Below are the code and all the weights of a small trained network. Each question names an input and a target symbol and asks about switching units off, where a switched-off unit gives its printed mean instead of its output.

import numpy as np


def w(rows, s, z=0):
    codes = np.array(rows[::2]) - 128.0
    scale = np.full(codes.shape[1], s)
    scale[-1] = z or s
    return codes * scale


def f(y):
    return np.maximum(y, 0)


def softmax(a):
    e = np.exp(a - a.max(-1, keepdims=True))
    return e / e.sum(-1, keepdims=True)


def log_softmax(a):
    a = a - a.max(-1, keepdims=True)
    return a - np.log(np.exp(a).sum(-1, keepdims=True))


def net(x, mask):
    ids = ['βγηθλμπστψω'.index(c) for c in x.split()]
    T = len(ids)
    res = E[ids] + P[:T]
    u = 0
    for l in range(3):
        q, k, v = (res @ M[l].T for M in (Q, K, V))
        z = softmax(np.where(np.tri(T) > 0, q @ k.T / 4**0.5, -1e9)) @ v
        res = res + np.where(mask[u], z, O[l][:, -1]) @ O[l][:, :-1]
        u += 1
        y = f(res @ A[l][:, :-1].T + A[l][:, -1])
        res = res + np.where(mask[u : u + 8], y, B[l][:, -1]) @ B[l][:, :-1]
        u += 8
    return log_softmax(res[-1] @ U[:, :-1].T + U[:, -1])


Q, K, V, O, A, B = {}, {}, {}, {}, {}, {}
E = w([
[24,105,135,133,163],'β',
[53,100,130,131,167],'γ',
[92,144,164,229,150],'η',
[82,83,136,128,180],'θ',
[182,59,113,130,187],'λ',
[85,150,155,174,48],'μ',
[178,183,65,110,120],'π',
[150,94,74,95,74],'σ',
[198,175,165,118,181],'τ',
[111,237,192,182,124],'ψ',
[173,110,252,88,109],'ω',
],0.016)
P = w([
[139,113,141,254,146],'0',
[111,112,124,195,160],'1',
[108,130,104,162,162],'2',
[105,143,116,127,162],'3',
[105,153,128,92,158],'4',
[103,165,131,55,158],'5',
[112,160,164,35,149],'6',
[118,163,181,5,144],'7',
],0.011)
Q[0] = w([
[100,87,118,67,222],'0.h1',
[156,68,107,123,245],'0.h1',
[163,219,110,144,51],'0.h1',
[46,64,63,79,151],'0.h1',
],0.013)
K[0] = w([
[175,120,137,50,179],'0.h1',
[201,185,150,78,135],'0.h1',
[110,136,107,171,115],'0.h1',
[153,101,92,8,109],'0.h1',
],0.017)
V[0] = w([
[136,171,241,149,118],'0.h1',
[36,194,187,109,97],'0.h1',
[123,158,3,147,103],'0.h1',
[201,145,99,143,130],'0.h1',
],0.005)
O[0] = w([
[138,198,18,153,178,191],'0.h1',
[125,246,136,233,141,20],'0.h1',
[3,97,199,161,92,6],'0.h1',
[63,63,68,106,124,130],'0.h1',
],0.0038,0.0012)
A[0] = w([
[88,203,142,143,99,151],'0.n1',
[147,104,99,163,1,142],'0.n2',
[113,132,54,157,164,3],'0.n3',
[179,57,106,77,98,104],'0.n4',
[91,134,183,129,89,147],'0.n5',
[131,37,206,120,125,79],'0.n6',
[114,88,36,82,7,103],'0.n7',
[175,202,5,96,59,135],'0.n8',
],0.0069,0.0033)
B[0] = w([
[157,165,141,162,111,253],'0.n1',
[97,139,221,156,62,180],'0.n2',
[104,125,125,112,225,144],'0.n3',
[20,142,195,142,138,216],'0.n4',
[131,155,103,131,136,216],'0.n5',
[127,80,103,118,102,237],'0.n6',
[87,121,254,140,103,178],'0.n7',
[138,68,135,119,32,216],'0.n8',
],0.008,0.0021)
Q[1] = w([
[108,232,166,34,126],'1.h1',
[233,222,156,58,163],'1.h1',
[73,136,227,41,75],'1.h1',
[182,227,58,3,31],'1.h1',
],0.0033)
K[1] = w([
[111,122,112,38,140],'1.h1',
[72,205,211,59,252],'1.h1',
[8,149,152,46,80],'1.h1',
[21,75,112,154,190],'1.h1',
],0.0043)
V[1] = w([
[252,169,231,66,7],'1.h1',
[238,71,117,233,29],'1.h1',
[114,40,109,7,201],'1.h1',
[93,188,43,112,243],'1.h1',
],0.0028)
O[1] = w([
[65,96,2,219,156,6],'1.h1',
[150,69,62,126,147,130],'1.h1',
[115,147,166,108,151,84],'1.h1',
[136,158,128,95,46,124],'1.h1',
],0.0066,0.0022)
A[1] = w([
[120,48,223,91,117,92],'1.n1',
[197,150,149,134,109,199],'1.n2',
[181,67,167,85,224,199],'1.n3',
[100,59,91,91,68,20],'1.n4',
[152,128,163,190,155,183],'1.n5',
[189,196,114,143,23,86],'1.n6',
[2,124,69,96,148,5],'1.n7',
[72,135,94,174,216,239],'1.n8',
],0.0086,0.0025)
B[1] = w([
[4,116,98,75,111,226],'1.n1',
[141,148,20,133,75,170],'1.n2',
[63,205,2,82,161,254],'1.n3',
[148,157,235,196,134,147],'1.n4',
[198,115,141,163,144,182],'1.n5',
[27,109,28,220,81,175],'1.n6',
[168,109,4,51,180,174],'1.n7',
[203,131,99,214,174,220],'1.n8',
],0.0066,0.0072)
Q[2] = w([
[123,165,137,181,207],'2.h1',
[88,141,77,163,134],'2.h1',
[38,138,95,60,252],'2.h1',
[55,193,100,81,131],'2.h1',
],0.013)
K[2] = w([
[180,230,254,118,144],'2.h1',
[144,237,90,138,58],'2.h1',
[121,243,166,38,70],'2.h1',
[72,202,107,106,95],'2.h1',
],0.0083)
V[2] = w([
[105,28,110,120,69],'2.h1',
[252,180,87,90,47],'2.h1',
[106,94,101,2,170],'2.h1',
[118,85,65,153,209],'2.h1',
],0.0083)
O[2] = w([
[50,130,2,161,150,38],'2.h1',
[181,96,72,115,17,55],'2.h1',
[148,50,101,215,193,36],'2.h1',
[100,84,161,81,175,254],'2.h1',
],0.0089,0.0044)
A[2] = w([
[88,64,150,93,80,71],'2.n1',
[90,159,162,246,132,113],'2.n2',
[154,156,202,110,117,159],'2.n3',
[115,114,190,157,93,20],'2.n4',
[128,156,131,141,51,178],'2.n5',
[105,63,104,108,132,3],'2.n6',
[130,127,202,146,112,108],'2.n7',
[143,93,82,65,165,106],'2.n8',
],0.012,0.0065)
B[2] = w([
[212,199,156,219,118,158],'2.n1',
[205,113,152,120,49,203],'2.n2',
[64,50,107,141,79,236],'2.n3',
[254,171,62,137,183,152],'2.n4',
[116,68,166,141,232,237],'2.n5',
[128,96,97,60,8,182],'2.n6',
[99,171,62,204,96,176],'2.n7',
[192,116,150,176,80,254],'2.n8',
],0.0083,0.01)
U = w([
[126,137,161,224,102,216],'β',
[58,129,171,144,142,140],'γ',
[82,121,129,125,144,107],'η',
[138,142,222,107,255,185],'θ',
[86,14,132,112,150,4],'λ',
[103,208,117,61,177,206],'μ',
[107,119,54,113,84,57],'π',
[75,158,62,154,173,126],'σ',
[234,87,168,99,130,169],'τ',
[107,83,193,35,110,44],'ψ',
[198,177,96,164,195,192],'ω',
],0.0074,0.003)

Each question gives the input, a string of symbols that net reads in full, and the target symbol t.
The units are the heads (4 rows each of Q, K, V and O) and the neurons (one row each of A and B). Each row of codes is followed by its name. A weight is (code - 128) times the scale printed after its matrix; where a second scale follows, it is the last column's (O, A, B and U).
mask holds one flag per unit, layer by layer, with each layer's heads first. A switched-off unit (its flag False) gives its mean, the last column of its rows in O or B, instead of its output. The means were averaged over made-up inputs and are rounded, as every weight is.
A unit's drop is (log p(t) with every unit on - log p(t) with that unit switched off) / (log p(t) with every unit on - log p(t) with every unit switched off).
The circuit of an input: a set's keep is (log p(t) with only the set's units on - log p(t) with every unit switched off) / (log p(t) with every unit on - log p(t) with every unit switched off). Starting from the 12 units with the biggest drops (on a tie, the unit counted first), units are removed one at a time, each time the one whose removal leaves the highest keep (on an exact tie, the one counted first), for as long as the keep stays at least 0.8.
circuit, biggest first: the units of the circuit, biggest drop first
unit that matters most: the unit with the biggest drop
k most important neurons: the k neurons with the biggest drops, biggest first
k most important neurons of layer l: the k neurons of layer l with the biggest drops, biggest first
input η μ λ λ, target μ: circuit, biggest first : [2.h1; 0.n2; 1.n3; 2.n3]
input ψ θ ψ ω μ β, target ω: circuit, biggest first : [1.n8; 2.n3; 1.n1; 0.h1]
input π θ λ, target π: circuit, biggest first : [2.h1; 1.n3]
input θ β σ σ θ γ, target σ: 2 most important neurons : [1.n8; 1.n7]
input μ μ λ β λ, target λ: unit that matters most : 1.h1
input λ θ λ θ, target λ: circuit, biggest first : [2.h1; 0.h1; 2.n6]
input β η β ψ η τ γ, target τ: circuit, biggest first : [2.h1; 1.n3; 1.n6]
input β θ γ θ π ω τ γ, target ω: circuit, biggest first : [2.h1; 0.h1; 1.n1; 2.n3]
input σ λ π θ β, target π: 2 most important neurons of layer 1 : [1.n7; 1.n8]
input π π θ, target π: circuit, biggest first : [2.h1; 0.n8]
input μ τ μ λ β, target μ: circuit, biggest first : [2.h1; 1.n7; 2.n3]
input π λ γ μ θ ψ β θ, target ψ: circuit, biggest first : [2.h1; 0.n1; 1.n1]
input μ η γ λ λ, target λ: 2 most important neurons : [2.n6; 1.n1]
input μ π θ, target π: 3 most important neurons : [0.n8; 1.n7; 2.n5]
input μ ω γ, target ω: most important neuron of layer 1 : [1.n6]
input τ λ γ ψ τ θ λ μ, target β: 3 most important neurons of layer 1 : [1.n3; 1.n6; 1.n7]
input η λ η λ γ β, target λ: 2 most important neurons : [1.n7; 2.n6]
input π π λ, target π: 2 most important neurons : [1.n3; 2.n5]
input λ γ π σ, target β: 3 most important neurons : [2.n1; 0.n7; 1.n4]
input β β θ, target θ: circuit, biggest first : [2.h1]
input ω θ β θ, target θ: circuit, biggest first : [1.h1; 2.h1]
